Below are the code and all the weights of a small trained network. Each question names an input and a class and asks about switching units off, where a switched-off unit gives its printed mean instead of its output.

import numpy as np


def w(rows, s, z=0):
    codes = np.array(rows[::2]) - 128.0
    scale = np.full(codes.shape[1], s)
    scale[-1] = z or s
    return codes * scale


def f(y):
    return np.maximum(y, 0)


def log_softmax(a):
    a = a - a.max(-1, keepdims=True)
    return a - np.log(np.exp(a).sum(-1, keepdims=True))


def net(x, mask):
    res = np.array(x, float).reshape(1, 6) / 4 @ E
    y = f(res @ A[0][:, :-1].T + A[0][:, -1])
    res = res + np.where(mask, y, B[0][:, -1]) @ B[0][:, :-1]
    return log_softmax(res[-1] @ U[:, :-1].T + U[:, -1])


A, B = {}, {}
E = w([
[154,89,11,82,185],'x0',
[254,214,72,78,221],'x1',
[21,207,102,183,128],'x2',
[117,148,165,44,119],'x3',
[150,56,184,140,221],'x4',
[188,117,129,124,151],'x5',
],0.0079)
A[0] = w([
[205,154,104,118,86,79],'N1',
[132,150,146,67,170,112],'N2',
[148,144,144,116,113,100],'N3',
[110,40,19,123,125,153],'N4',
[165,211,78,123,51,176],'N5',
[110,107,77,83,74,215],'N6',
[109,98,195,89,159,140],'N7',
[168,141,99,138,134,151],'N8',
[108,131,160,205,165,68],'N9',
[175,147,142,117,177,252],'N10',
[137,94,138,82,132,117],'N11',
[182,139,38,188,210,85],'N12',
[145,143,92,164,166,147],'N13',
[145,147,150,118,158,41],'N14',
[126,121,152,151,121,111],'N15',
[9,199,104,195,178,169],'N16',
[93,101,187,168,120,173],'N17',
[165,140,156,71,144,184],'N18',
[111,122,202,168,136,179],'N19',
[103,52,87,133,98,107],'N20',
[95,210,108,107,95,23],'N21',
[72,136,99,134,105,203],'N22',
[220,144,170,100,137,187],'N23',
[162,114,168,57,169,18],'N24',
[163,162,164,78,167,149],'N25',
[101,199,130,140,110,52],'N26',
[146,169,93,153,144,207],'N27',
[169,69,149,102,26,112],'N28',
[134,89,178,94,163,163],'N29',
[112,153,96,107,149,73],'N30',
[178,152,44,102,110,141],'N31',
[142,133,189,132,107,128],'N32',
[133,122,222,157,105,101],'N33',
[88,178,119,122,137,48],'N34',
[105,102,197,184,131,155],'N35',
[206,143,175,91,132,176],'N36',
[171,113,11,189,215,178],'N37',
],0.013,0.0029)
B[0] = w([
[87,150,100,81,185,180],'N1',
[91,98,122,151,108,168],'N2',
[120,136,118,123,140,143],'N3',
[66,91,213,88,138,193],'N4',
[85,201,68,103,163,211],'N5',
[86,138,176,102,140,175],'N6',
[139,124,182,165,162,170],'N7',
[145,116,105,113,154,173],'N8',
[137,116,120,167,76,174],'N9',
[156,90,112,145,177,204],'N10',
[123,121,147,145,150,156],'N11',
[201,19,74,115,109,227],'N12',
[154,89,93,132,115,174],'N13',
[112,126,127,127,155,149],'N14',
[143,149,123,126,111,152],'N15',
[95,121,91,173,29,246],'N16',
[178,165,159,133,95,201],'N17',
[118,130,136,169,129,184],'N18',
[186,162,118,153,114,195],'N19',
[109,143,222,126,138,169],'N20',
[98,124,91,120,66,183],'N21',
[100,150,152,121,64,189],'N22',
[107,171,89,152,194,215],'N23',
[142,103,133,187,149,178],'N24',
[99,113,137,163,159,189],'N25',
[114,128,93,128,87,178],'N26',
[157,105,94,112,128,184],'N27',
[143,156,165,95,163,185],'N28',
[151,107,182,164,128,175],'N29',
[116,127,115,116,110,152],'N30',
[116,155,77,72,141,204],'N31',
[164,130,108,115,145,170],'N32',
[189,174,122,123,128,195],'N33',
[97,112,112,132,92,161],'N34',
[174,183,139,146,77,201],'N35',
[108,173,100,157,175,204],'N36',
[192,2,101,101,83,242],'N37',
],0.028,0.013)
U = w([
[59,127,39,70,94,102],'0',
[142,151,98,140,78,98],'1',
[108,94,103,228,200,186],'2',
[75,134,2,103,203,3],'3',
[83,96,188,36,141,194],'4',
[207,173,134,51,121,137],'5',
[175,24,55,30,154,157],'6',
],0.008,0.0023)

Each question gives the input, the list of numbers given to net, and the class t.
The units are the neurons (one row each of A and B). Each row of codes is followed by its name. A weight is (code - 128) times the scale printed after its matrix; where a second scale follows, it is the last column's (A, B and U).
mask holds one flag per neuron, in row order. A switched-off neuron (its flag False) gives its mean, the last column of its row in B, instead of its output. The means were averaged over made-up inputs and are rounded, as every weight is.
A unit's drop is (log p(t) with every unit on - log p(t) with that unit switched off) / (log p(t) with every unit on - log p(t) with every unit switched off).
The circuit of an input: a set's keep is (log p(t) with only the set's units on - log p(t) with every unit switched off) / (log p(t) with every unit on - log p(t) with every unit switched off). Starting from the 12 units with the biggest drops (on a tie, the unit counted first), units are removed one at a time, each time the one whose removal leaves the highest keep (on an exact tie, the one counted first), for as long as the keep stays at least 0.8.
units of the circuit, in order: the units of the circuit, biggest drop first
top k neurons: the k neurons with the biggest drops, biggest first
drop when u is switched off: that unit's drop, to one decimal
input [7,7,-3,4,-8,8], class 3: top 3 neurons	N5, N23, N36
input [-3,6,7,7,3,-2], class 0: units of the circuit, in order	N16, N21
input [-7,7,-6,-5,1,-6], class 2: units of the circuit, in order	N25
input [-1,0,-2,-3,3,8], class 2: units of the circuit, in order	N31, N23
input [-2,-1,-5,5,-1,-6], class 5: units of the circuit, in order	N28, N16, N10
input [-2,-4,3,8,5,-3], class 1: units of the circuit, in order	N31, N10
input [-8,1,3,-4,8,8], class 5: top 2 neurons	N33, N16
input [-7,6,3,-6,-7,4], class 3: top 2 neurons	N5, N1
input [-7,7,2,-7,0,-6], class 0: top 4 neurons	N16, N5, N37, N26
input [8,-7,4,-8,6,-8], class 4: top 2 neurons	N4, N20
input [-7,-7,5,-1,8,1], class 1: top 2 neurons	N16, N9
input [-2,2,-3,-6,-7,-8], class 0: drop when N23 is switched off	0.2
input [4,-8,-1,8,5,-5], class 4: drop when N4 is switched off	0.1
input [8,-6,-6,-6,4,-1], class 4: units of the circuit, in order	N4
input [1,8,1,4,8,6], class 2: drop when N18 is switched off	0.5
input [0,-7,6,2,-4,3], class 1: drop when N17 is switched off	0.1
